Each row was made from one path, in order. Every step used is in the known rows, and no mark comes twice. Write each row's path.
Known rows:
c j x z u w t n h r y: [ -96 -250   -1  -48  -21  110  173  -93  -16  432  119   -2   35 -136
  249  154   38  173 -154   39  -58   -7 -119  129 -191 -176  135   27
  -91  -83   97 -181  101  -51  -71  146 -116 -138   23  255  -85  -57
  183  121 -104   62 -133 -216  175  -59   -9   72  -51]
z u w t: [-101 -339   -4   28   63  108   -5 -106  -85  204    5  153  -25  -77
    3  187  -59  -56  -38 -141   22   47 -182   28 -142 -107   46   53
  -61   35   -5  -24 -352 -119  -61  234 -298 -147 -111  195   28 -250
  120  240  196   33  -21 -259   98   18  -55 -220 -116]
c t w z l y: [ 126  -41   -1  -71   54    8  -11   44 -144  161  -34   14 -118  119
  193  196  -37   14   30  163 -183  -67  -77  -47   33   59 -144 -143
  106  -60    0  -16   17 -299  -53   39 -183   20   99  106   91  -79
   91  254   14   83 -112 -155  212   16   60  -55  -45]
j x y h: [  72  235  152   57   41  118  -49 -206 -231    5  113  -61   13  -63
  315  108    7   94   57  149 -122   96  -40  -69 -136  -80  120 -132
   86 -100   86  -67  -19 -142  -16   38  -71  -18  170  123   49  180
   15   85   42    1  290 -289   67  -70   32  -44   39]
c t n z x u w y h: [ 218  352   41 -128   51   33   32    4 -200  168  -17  188   28   26
  175  164  -29    7  -17  205  -86 -101 -157  -24    9  -21 -157 -154
   62 -157  127  -51  -87 -208   71   44 -281  148  -39  125  135 -137
   83  311   57   49  -20 -149  125  -14   28  -17    1]
c t w z x u l: [  52   89   20   -8   41   12  -59   10  -71  342  -41  -30  -76  160
  129  152    7   57  -46  172 -218  -78  -91  -11  -28   45  -74  -67
   91 -101   74 -101 -192 -375  -92   35 -279   76   20  130   88  -82
   48  202   88   99 -125 -192  218   20    1 -161  -87]
u l x z n h: [-142  236   47   40   99  167  103 -141  206 -164   66 -198   24    8
   -4  108   26   41  159  148 -194  -21   20   55 -146   60  -91  -81
  103  -91  210  148  -72 -197  -24   51 -196   17   30  131    0   47
  178   68  353   29   22  -76  100  -75   17  -62 -163]
j c r y h t w n z: [  43 -583  108  -80   26  -19  -21  -29 -425  -48  -39   67  -30 -175
  151   61   77  181 -145  281   13   12 -159   71  172  -33  -57 -151
  -70  -90  238 -310  105 -103   -2  -26 -103  138  257   55   64   29
  180    1 -144  -56  337 -126  104  -42  105  151  194]
t w c j x: [-181 -254   49   14   26   42   81   26 -151  193   27  -41  -15 -147
  107   69  106   55  -71   29    1    5 -109   41  -13  113  113   36
  -40  188   89 -341  268  -45  -55   62 -176 -168   98  146   56  -26
   23  211 -209  133   42 -204  225   11    5 -155 -116]
w c j x: [ -35 -500   26  -27   11   86   91   -2 -374   71   25  -40  136 -119
  104   37   36   74  -29   -7   69  123  -88  103 -165  -77  145  -85
 -137  160  205 -388  196    2   73  140 -111 -136   28  139   60  -21
   35  304 -159  108   33 -257  199   20   -1   34  -70]
u n h j c t w z l: [ -19  -60  -84    3   73   84  163  -27  -54 -151   15  -27  -30   24
  188  114   10   23   60   68   93   78  -48   -8  -31   60 -304 -140
  -22  -55   87  -50   32 -213   50   77 -159   44   -5    5  -72  -57
  143  149   48  141  120   18   47  -44  132  -12 -248]
x u z n: [ -58 -150    0  -89  131  -65   36  -69 -196  -10   47 -124  107   40
   37  102  -55 -176  126 -128  -84   78 -201  183 -148 -107 -100   28
   80 -225  165   -8   32 -190    4  131  -80  -77   51  175  -21  -60
  -94   79  306   66  -40 -147  -41 -178   69  109 -283]
t w z n c r: [ -53 -116   79   13   66   11    2  174  -94  159    4  -75  -62 -127
   36  141   72   36   30   32  -80   13 -125  -32   62  111  -26  -46
  -15  -28   86 -108  243 -145   41   12 -124 -227  109   92  -25  -60
  124   86  -38   32   35 -117  123 -127  109 -113 -205]
h t w z x u n c r: [  28  -26   72  -17   50 -135  -29  -19 -138  233  -44   48 -151   41
  136  131  142   90 -129  127 -118  -48 -154   25   94   70  -91  -93
   10 -190  -73 -153 -205 -204  -89   12 -171    3   84   18  167  -23
   15   43  -49    6  139 -186  182  -23    9  -70  -85]
j c t w n z l y: [ -32 -411   30 -115   67  -23   22   90 -314 -129  -36   58  -23  -33
   31  139  -37    0   21  166   -7  -41 -107   14   63   -3 -108 -170
   -9   -2  230 -318   90 -189  -51   93 -200   82  102   42   40   31
  131  233  -19   -5   97  -66  180  -29  113  111   51]
y h r w n j c t: [ -55 -277   90   84    0  -74    1  -73 -386   99    1  109 -117   24
  363   61  103  182   -6  113  -61  133 -162  -23    5   39 -105 -180
   98  -13 -192 -363   86 -104   15  -17  -91   45  -18   83  115  -99
   18  -20 -179  -47  217 -290   77  148  100   79  159]
x z u w y j: [  18  -86   54  -86   45   19   44  -49   92  174  127  -72  -34 -120
  -54  207  -49  -10  -82  -21 -113   31 -278  217 -101 -235  133    3
  -95 -108  -77   29    4  -89  -37  216 -202 -152   66  288 -104 -195
  137   90  210  124 -136 -250  137 -125  -10   18   11]
c j x y u z l n h: [   6   80   68   48   17  103  167 -106  -86  154  160  -61  116  -55
  282  173   29    9  138   12  -64  -20  -87  157 -250 -150   46  -37
 -188  -74  118 -115  137  -55 -104  121  -27  -91  152  201  -22   30
   -3  190  -27   19 -236 -127  146  -52   40  201 -225]
u w c j x z n h: [ -94 -243  105   -5   36   76  182  127 -182  -21   31   67   47  -96
   40   82  -17   96  -14  -36  120  114 -207   97 -221  -10   40  -86
 -174    2  111 -362   13   29  -40  138 -210 -287   73  104   42 -101
   59  391  -40  184  -27  -96  136  -40   64  121 -140]
c t n h y: [ 129 -112  -98 -174   48  125   79 -110 -219   -1  -10   90   20  -18
  428  149  -94   71  -23  182   -1   33  -35  -62    1   73 -255 -185
  191 -100  110   49  -15 -177   71  -22 -166  142  -73  109   74 -120
  128  224  -26   57  131 -163  115   17   92  -33  -68]
u w n h t: [ -12   26   84   10   50  146  153  -23 -135 -119    7  192  -88  -45
  135  173   17   61   44   -4   46   72 -148  -26  -94   65 -140  -91
  -64 -106  121 -227 -100  -71  -83   17 -195  -84   -5  -42  133  -89
   94  307  -76  145  227  -38   95  -13   62    9 -163]
y u n j x z: [ -37  214  -27  146   48   31  106 -338   -2 -125  164 -150   47  -38
   96  153  -26   43    1  -14 -122   87 -176  237 -151  -85 -139   64
  -78  -22  -68  -95 -165 -167   34  131 -149   25 -161  277  -23 -109
   20  133   95   76   21 -127   29 -125   81  -31 -138]
u n z l y h r: [  73  193   34   14   96  114  145 -105 -188 -323   72   49   11  -26
   70  160   66 -117  135  122  -28   49 -152  -24  -55  -28 -315 -197
   16  -36  136   91  109 -149  127   88 -162   12  129   42  -32  -11
  128  102  166  -10  126   21  -34 -117  129   62  -10]
z l x y h j c: [-107  176  101    6   71   97  -12  -74  -23  -75  105  -64  -52   -8
   55  145   30 -123  143  108  -91  -58  -47  -17  -34 -128   -1 -166
  -45  -11  146   34  123  -89   99  120 -227  130  260   15   50   41
  139   36  168  -30  -18 -146   88  -26   12   56  -43]
r w c t n: [-103 -493    0   26   12   65   72   94 -440  233  -74    6  -67  -10
  200   75  -71   63   51  153   36  150 -163  -34   35  129  -53  -84
  117  157   -5 -287  -79  107   51  -31 -272    3  -81   52  142 -147
  -10  259  -13   70   71 -238  210   42  112  -40 -143]
y u w n: [ -80  170   50  192   50   23   78 -224  -92 -118  151   20  -38  -29
   57  170  -15    8  -22  -24 -145   60 -249  109 -134  -15  -55   84
 -142   17   74 -172 -219  -76  -23   61 -229   36  -75  171  107 -156
   -8  247   -9   93   54 -108   76  -52   61  -84 -160]
h r y j x z l u w: [-117 -278   28   50   -9   -7   81 -172 -118  188  170  -99 -105  -75
  199  100   56   65 -150  156 -194   39 -238  -46 -109 -215   44   -2
  -70  -75    3  -36  250  -65  -56  122  -64   25  220  165  -14  -70
  176 -237 -141  -17   55 -304  108 -105   56   50  316]
y j c r h: [-130 -275   37   32  -57   -3  -73  -71 -231  302   27  -60   -2 -121
  154   60  -30   34   51   69   17   49 -169  224   46 -122   52 -167
 -181   61  127 -325   64    1   88   85 -141   -8   68  221  -43 -133
   34  -58 -199    5  219 -199  166   19   62   91  133]
n h t w c r y j x: [  24  -14   59 -133   26  -19  130 -141 -232  167   -7   70  -96  -12
  495   62  176  261  -83  180  -15  -84  -31   75   35   32 -155 -204
  -72  -68 -146  -61   11 -134  -66    6   31  -73  143  135  157  -27
   91  -32 -268  -46  318 -187  112  135   27  -79   65]
j c t w: [ -88 -619    6  -64   42   23  -61    0 -385   41  -77    9  -47  -53
  127   92 -110   67  -39  106   47   69 -113   27   24   84  -67 -104
   56   27  208 -396  -75 -156  -95   62 -241   86    0  114    2  -25
   73  171   35   66  165 -178  209   13  107    8   63]
z l x y u n h t w c j: [-132  259   91   20   63   89  157 -129   81 -112   87  -15  -57    8
  109  143  115  -44   47  104 -156 -100  -60  101  -51  -72  -72 -100
 -153   38   34   28   52  -85   31  111 -261   72  292   35  137   12
  114  183   46  -26 -151 -117   78  -17  -10   55 -194]
l u w t n z x y h: [  13  261  146  120   79   15   34  -71   55  -16   49   93  -27 -105
   44  181   55  -34   74  112 -224 -246 -232  -76   -8  -29  -74   85
 -205 -165 -177   27  -77 -250  -25  156 -193   24  -48  131  156  -41
   13  207   97   24   22 -207  118  -59  -50   13  -34]
x y u l j c r h t w z: [ 184  102  145  163   28   -6  -26 -264   29   -6  112  -79  -51   68
  110  137  101   50 -130  173 -260  -58 -170  145  117 -101   80    5
  -80 -201  -45   45   37 -175 -146  -28 -117  116  319  137  111    3
  -17   -2  -24  -34   87 -261  138  -50   39   42  -39]
u l j c r w n h t: [ -69 -253   65  189   62   53   72  -33   27   30   -5   -7    3   62
  133  108   86  100   92  196  -14  -70  -69   44    6   43  -67 -141
   -7  -11  184 -116 -131 -187  -99   17  -20  106   34   24  106  -62
  108    7   43    4  164 -128  146   81   28   88 -168]
n h t w z x y j c r: [  56  149  164 -132   33    0   26  -76 -160  312   -8   53 -117    8
  343  118  185  240  -48  147  -88 -132  -48  105   39  -42 -125 -238
 -142 -198 -158  -52   -8 -197  -79   45  -43  -65  171   99   95   18
   73  -61 -120  -61  281 -180  135   85   40    0   58]
u n h y j c t w z: [   3  -94  -64    5   24   26  187 -114 -113 -268   -2  -18   -3   -4
  235  106   -6   86    9  138  -13  100  -64   30  -14   84 -299 -182
  -50 -112  -24  -32  -30 -227  -24   35 -100   45   81   32    5  -68
  174  199 -115  146  146  -25   47  -96  116  106 -100]
t n c r h j x: [ -79 -106  -24 -106   42   82   55   68 -133   23   64   -8   98 -308
  172   37  -46   50  -37  174  179   67 -124  -50  134   29   13  -26
  140   39  283 -212  287   24  209   10 -187   42  -99   64  -43  -91
  119   27 -127 -111  254 -157   83 -102   97 -187 -208]
l y j c r: [ -55  -18   82 -104   28  -24   35  -82 -194  -44   71  -60   46 -133
   93  137  -24  -22  143  107  -99  -53 -140  188   74  -89  -48 -193
  -11  -20  -97   20  168  -29   -6  194    4  -27  219  185  116   19
   38   71 -216   20  173 -207  127  -84   53  264  241]
r h y j c t n z u l: [  38 -206 -145    4  -49 -105   51 -131  -66  -83   67    2   26   91
   97   50  -35  -97  -91  254  -83   11  -82   13   56  -20  -62 -143
  -38 -130  -21 -112  119 -180  -17  -47 -155  139   23  114   17 -246
   58    6 -184 -106  172  -62  157   64   67  -58   39]
w y u z l n j: [ 330   30   26  -46  102  -80  146 -149 -100 -227  118  -22   67  -41
  -48  161  -43  -74  204   14 -215  -46 -103   52  -15 -171 -125   41
 -170  -98  -54  117  251 -126  -59  173   34   73   79  185  148 -199
  157  251  145  -14 -179 -177  116 -119   54  141 -164]
l j c t n z x u w: [ -47  156   99   37   24  -26   -1   80 -128  255  -41   84   74   42
   -3  185  -57  -68   14   99  115 -142 -219  139  -95 -109    4 -143
 -147 -117   88 -291   12 -254    5  171 -101   29  -45   81   56  -95
    9  101  -13  123   86 -158  116  -19   19  200   86]
u l n j x y h r w c t: [   7  -64   28  157   46   -6  149 -124  -55 -209   67  -32  131   26
  158   74   42   23  200  147  -12   66  -41 -132  -35   14 -121  -65
   86   21   83  -92  -29  -75 -207   24 -117   20   30   54  136  -19
   85  150    6  -25  -38 -185  164   31   53  -36  -96]
h y j c t n z: [  72 -252  -87  -36  -28 -109   31 -114 -249  -48  100   12   26  -32
  211  159    0  -63  -42  159  -59  -17 -133   -3   50  -54  -80 -246
  -62 -142   40    1   90  -65    4   28  -19   88  117  119   78 -138
  167   78 -277   65   85 -121  233  -84   59  203  227]
j c r y u: [ -35 -742   73  -59   30   82  -52 -128 -452  -17   10  -72   47 -216
  105   40  -70  169 -140  216   -1   91 -171  138   68 -114  -23  -52
  -70    2  280 -257  -28  -75   20   73 -149  172  197  160  -13  -35
  155  -27   10  -50  253 -204   71  -96  119  119  182]
l x z n j c r: [-146  151   90 -114   22  141   29  -17   34   43  -15 -153   -3 -170
  -49  145  -34   78   77  106 -120   37  -48  239 -117  -89    6  -87
   -6 -188  -30 -107  176 -146  136  132 -214 -131   48  116  -11   73
  126   75  187   67   71 -146   81 -214   53  234  119]
u z x y j: [  81  198  172  -72   69   39  -67  -32 -102  184   31 -142  -20   23
  -57  136  -49  -87  235   70  -55   76 -184  114 -252 -113   62 -115
  -51 -299   69    8  188 -141  -15   97 -129   -3  174  132   46   45
   29  164  324   76   29 -181  159 -129   59  165 -182]
j x z n h t w y u l: [ -16  163   30   20   95 -106   95  -97   95  -14  162 -151  -32   -3
  197  112   42  167    5  173 -236   11  -17   -9 -181  -51   26  -76
   21 -155   30  -12  -91 -188  -52   74  -29 -120   32  202   12  112
   96   73  174  -12  165 -135  108 -111   79  -28 -159]

Write each row's path:
[  11  -55   77   55   49 -192  -11 -158 -199  -94    5  134 -124   39
  319  106  155   86   17   46  -18   -3 -114   12  104  167 -146 -207
   34  -95 -154 -266    0 -124  -63  -66  -23   66    0   94  200  -42
   22   80 -213   28  317 -185  126  187   33    5  -31] -> y h t w n j c
[ -81 -134  -29  -65   56  -22  160   23 -150  -37   23   33    7  -53
  394   87  103   61   84   36   79  107  -32   29 -117   72 -177 -273
  -79  -99  -41   20   62   38  135    4   12 -220  134  119  153    4
   83   70 -204  -13  309 -121    0    5  147  152 -174] -> z n h t w c r y j x
[  -2  -92    9   83   83 -232   43  -91 -126 -130   63  -59  -71   52
  146   68    3   12   35   58 -106   83 -246  199  -95   76 -112   14
  -67 -156 -121 -123   -8 -124   10  -10  -77  -35    9  227  108 -148
 -103  110  101 -110   25  -95   65  -18  148   43 -313] -> y u z n c r h t w
[ 202 -144  159   -9   50    3   67   -1 -180  -38  -13  256  -43 -144
   42   99   -6  134  -20   86  -11  -28 -188  -17  119   23  -79  -85
  -74 -120   -1 -210  -17  -29 -115   91 -149   25  106   51  197 -223
  167  312  -75   88  110 -172  140  -29   33  139   45] -> u w y h t n j c r
[  35 -263  -83   47  -55  -73  101 -180 -182 -197   91  -11  -13   89
  116   30  -37  -25 -169  186 -119  111 -137   65  -28   27  -40  -15
  -94  -90 -190 -254   98 -130  -45  -59 -167   59   96  104  122 -251
  -63  122 -238  -13  136  -99  135   71   78   11   -7] -> r h y u w c j
[ -33 -189  146   18   47 -101  135   70 -164 -103   57  113  -23   -3
   37   87   19   76  -40   70   17   17 -242   63 -111  -25   48 -140
 -136  -11   12 -326  -55    3 -117  138 -182 -138  191   75  160  -82
   45  400  -82  141  -72 -124  188   35    9  156  -47] -> u w c j x z l y h t
[-198  358  118 -102  -12  -44  -26   34   -2  345   43   26   47  -52
  -49   78   14    8  -97  194  -79  -70 -206   68  -42 -181   68  -33
  -99 -136  -29 -240 -270 -175   76  154 -396   49   94   89  176 -111
   45   89  -47  -52   54 -213   81  -71  -56  -21  -49] -> z x u w t n c r h y j
[ 120 -484   60 -112   43  -94   30  -23 -407  -52    3  -54   99  -99
  170  -60   80  168 -156  226   33  111 -172  102   28 -168   85  -72
  -38  -28  100 -195  248 -119  131   76  -40   25  282   99  143  -30
   63  122 -138   38  161 -285   60  -31   13   65   66] -> w c r y h j x u z
[-209  -21   42   23   17   -2  134   74  169   18   84  -64  -42 -218
   74  122  146   87  -97  175  -57  -22 -180   70  102   20  152   53
  -21   70  116 -205  214 -106  -45   18 -172  -56  184  112   56  -28
  217   85 -298    2  -16 -173  140 -108   -9 -133 -201] -> t w n c r y j x z u l
[-121  129   78   98   68  -96  109   69   47   46  115 -121  -45  -33
  -25  149   82   20   23   88 -202 -120 -131    6   28   36   -8    8
 -109   53   47 -126  176 -209  -87  111 -108  -86  142  113  -13  -39
  134  174  -86   11 -199  -58  151 -111   49 -119 -257] -> t w z l y u n c j x
[   0  106   30   27   59 -269   -9 -111  -48  267   70   -6 -165  154
  183  170  136   -8  -21   69 -256 -166  -88  -10   77   -5  -53 -137
  -11 -161  -89  -13  -95 -180 -169   57   -9  -28  111   88  157    5
    2   16 -119   18   97 -164  227   14  -13  -71  -32] -> h t w z l y j x u
[  70  175   67  -54   46  -49  -50   41 -165  307   22 -144   53  133
  -92  120   15   71  -16   95 -161  -28  -71   36 -145 -217  -55 -139
 -161 -263   86 -129  -69 -394   57  179 -156   56  -45   40  -48   -6
   93   81  157   86   34 -128  102 -104   37  -18  -67] -> w z x u n h j c t
[   3 -337    2 -176   43   73   33   56  -15   -1   62 -166   40 -135
   18  150  -71    9   33   11   34  163 -153  235  -65 -146  -60 -123
   14 -210    4 -163  273  -69  162   71 -152 -228   34  215 -152  -59
   98   -1  190   43  126 -110   50 -159  182  251  -85] -> x z n j c r h
[ 186  119   45  -10   32  -35   77  -55   34   97  146  -80   -3 -102
   64  157   11  -10  135  109 -314 -123  -84   25   -3 -238   95  -65
 -216  -31  -49   81  209 -119   35  219   26   19  138  212   89  -96
  180  110  -39   36  -79 -292  186 -121  -38  145   32] -> w y j x z l u
[  11  559  180   47   16   51  -20 -219   10   47   -5  -10 -118    0
  100  158  113   41    1  129 -289  -72  -41   79   -8    8   85  -77
   -5 -223 -229  105   76 -205  -67   40 -173   31  215   45  184  101
   42  104    1   35   79 -292  111  -61  -74  -11  133] -> l x y h t w z u
[  39  -82  136  -25  103 -135   55    2  -61  -83   -1  -40  -90   88
   29   85   47  -57  183   92 -102  -31 -143   99 -106   -7   -3 -118
  -59 -181   72  -58  313 -145  -71   50  -81   19  289   53  110    6
   66  268  239   26 -182  -98  165  -15   24  183 -289] -> u z l x y h t w c j
[ -11   73   97   61   52 -303   47  -71 -184  -55   21  112  -98   84
  372   74  178  100   -1   81  -72  -26 -179   70   25  147  -41 -151
   27 -150 -140 -303  -37 -167 -106  -54   14   31   71  110  216   -7
  -58  135 -215   -7   93 -192  119  149  -13   47 -178] -> y h t w n c j x u z
[  46 -255   97  225   64  -39   12  -54  -14   30   -4   11  -16   85
  108   87   70   87   89  229  -85  -89  -99   10   65   62  -29 -147
   11  -16   89  -60 -161 -168 -126   26    2  164  104   77  166 -111
  104   18   77    6   98 -208  178  103    3  123  -76] -> u l j c r w y h t
[  70  291   83   81   48   91   52 -316 -157  -57  133  -58   -7  -12
  341  125   27  130  -17  135 -157   78  -39   16 -168  -92   13  -72
    7 -144    9  -10 -195 -155  -68   62  -78   10  101  126   78  165
  -13  104   37  -17  279 -231   55 -104   53  -39  -36] -> j x y u n h t
